Here is a tiny trained network, its code and every weight. The questions are about switching its units off for an input and a class, where a switched-off unit gives its printed mean instead of its output.

import numpy as np


def w(rows, s, z=0):
    codes = np.array(rows[::2]) - 128.0
    scale = np.full(codes.shape[1], s)
    scale[-1] = z or s
    return codes * scale


def f(y):
    return y / 2 * (1 + np.tanh(0.7978845608 * (y + 0.044715 * y**3)))


def log_softmax(a):
    a = a - a.max(-1, keepdims=True)
    return a - np.log(np.exp(a).sum(-1, keepdims=True))


def net(x, mask):
    res = np.array(x, float).reshape(1, 8) / 4 @ E
    y = f(res @ A[0][:, :-1].T + A[0][:, -1])
    res = res + np.where(mask, y, B[0][:, -1]) @ B[0][:, :-1]
    return log_softmax(res[-1] @ U[:, :-1].T + U[:, -1])


A, B = {}, {}
E = w([
[58,195,67,85,195,172],'x0',
[177,115,132,155,136,54],'x1',
[73,7,97,128,119,122],'x2',
[201,65,127,166,207,139],'x3',
[122,79,86,112,71,161],'x4',
[62,113,151,146,196,63],'x5',
[134,91,210,177,152,194],'x6',
[135,125,72,120,192,106],'x7',
],0.011)
A[0] = w([
[161,119,188,148,74,215,126],'neuron 0',
[123,185,163,114,124,66,148],'neuron 1',
[142,99,205,132,100,201,220],'neuron 2',
[113,183,80,50,100,176,251],'neuron 3',
[136,195,172,99,234,128,204],'neuron 4',
[154,165,89,118,124,119,30],'neuron 5',
[161,196,161,163,239,118,169],'neuron 6',
[86,110,93,149,199,181,159],'neuron 7',
[165,16,112,144,245,108,167],'neuron 8',
[90,139,136,165,12,112,213],'neuron 9',
],0.011,0.0024)
B[0] = w([
[239,114,174,122,158,227,198],'neuron 0',
[147,167,169,91,132,90,172],'neuron 1',
[187,67,129,161,170,181,194],'neuron 2',
[93,158,96,96,72,195,217],'neuron 3',
[145,232,138,178,207,84,195],'neuron 4',
[93,172,101,116,102,95,149],'neuron 5',
[153,174,144,187,145,107,207],'neuron 6',
[91,100,116,150,142,151,181],'neuron 7',
[104,102,34,205,95,115,250],'neuron 8',
[187,128,206,6,165,110,200],'neuron 9',
],0.011,0.015)
U = w([
[138,186,154,182,187,66,119],'0',
[141,185,117,82,10,132,102],'1',
[38,138,88,118,185,182,173],'2',
[116,54,76,200,110,61,145],'3',
[124,77,189,41,156,56,184],'4',
[194,72,169,137,155,195,155],'5',
[117,75,116,117,112,135,2],'6',
],0.012,0.005)

Each question gives the input, the list of numbers given to net, and the class t.
The units are the neurons (one row each of A and B). Each row of codes is followed by its name. A weight is (code - 128) times the scale printed after its matrix; where a second scale follows, it is the last column's (A, B and U).
mask holds one flag per neuron, in row order. A switched-off neuron (its flag False) gives its mean, the last column of its row in B, instead of its output. The means were averaged over made-up inputs and are rounded, as every weight is.
A unit's drop is (log p(t) with every unit on - log p(t) with that unit switched off) / (log p(t) with every unit on - log p(t) with every unit switched off).
The circuit of an input: a set's keep is (log p(t) with only the set's units on - log p(t) with every unit switched off) / (log p(t) with every unit on - log p(t) with every unit switched off). Starting from all 10 units, units are removed one at a time, each time the one whose removal leaves the highest keep (on an exact tie, the one counted first), for as long as the keep stays at least 0.8.
circuit, biggest first: the units of the circuit, biggest drop first
k most important neurons: the k neurons with the biggest drops, biggest first
drop of u: that unit's drop, to one decimal
input [-5,7,7,-7,4,-5,-6,4], class 4: circuit, biggest first : neuron 9
input [8,5,6,0,-6,1,3,4], class 0: 4 most important neurons : neuron 4; neuron 6; neuron 3; neuron 2
input [-3,-3,-2,-8,-2,4,-1,3], class 4: circuit, biggest first : neuron 8; neuron 9
input [-7,-8,-1,8,-8,7,6,2], class 0: 2 most important neurons : neuron 4; neuron 6
input [6,-2,8,-7,-3,-5,-1,0], class 1: circuit, biggest first : neuron 3; neuron 2
input [4,-5,1,-5,-6,4,-2,1], class 0: 3 most important neurons : neuron 4; neuron 1; neuron 8
input [3,-2,-5,5,3,-1,-7,2], class 1: 4 most important neurons : neuron 3; neuron 2; neuron 5; neuron 8
input [-4,6,6,3,-8,-5,-5,-6], class 3: 2 most important neurons : neuron 0; neuron 3
input [6,-5,8,-6,-7,-8,-3,-3], class 1: drop of neuron 3 : 0.2
input [-3,-5,3,3,0,3,-7,-6], class 4: drop of neuron 8 : 0.3
input [-2,-1,2,-4,-2,4,7,8], class 3: drop of neuron 8 : 0.2
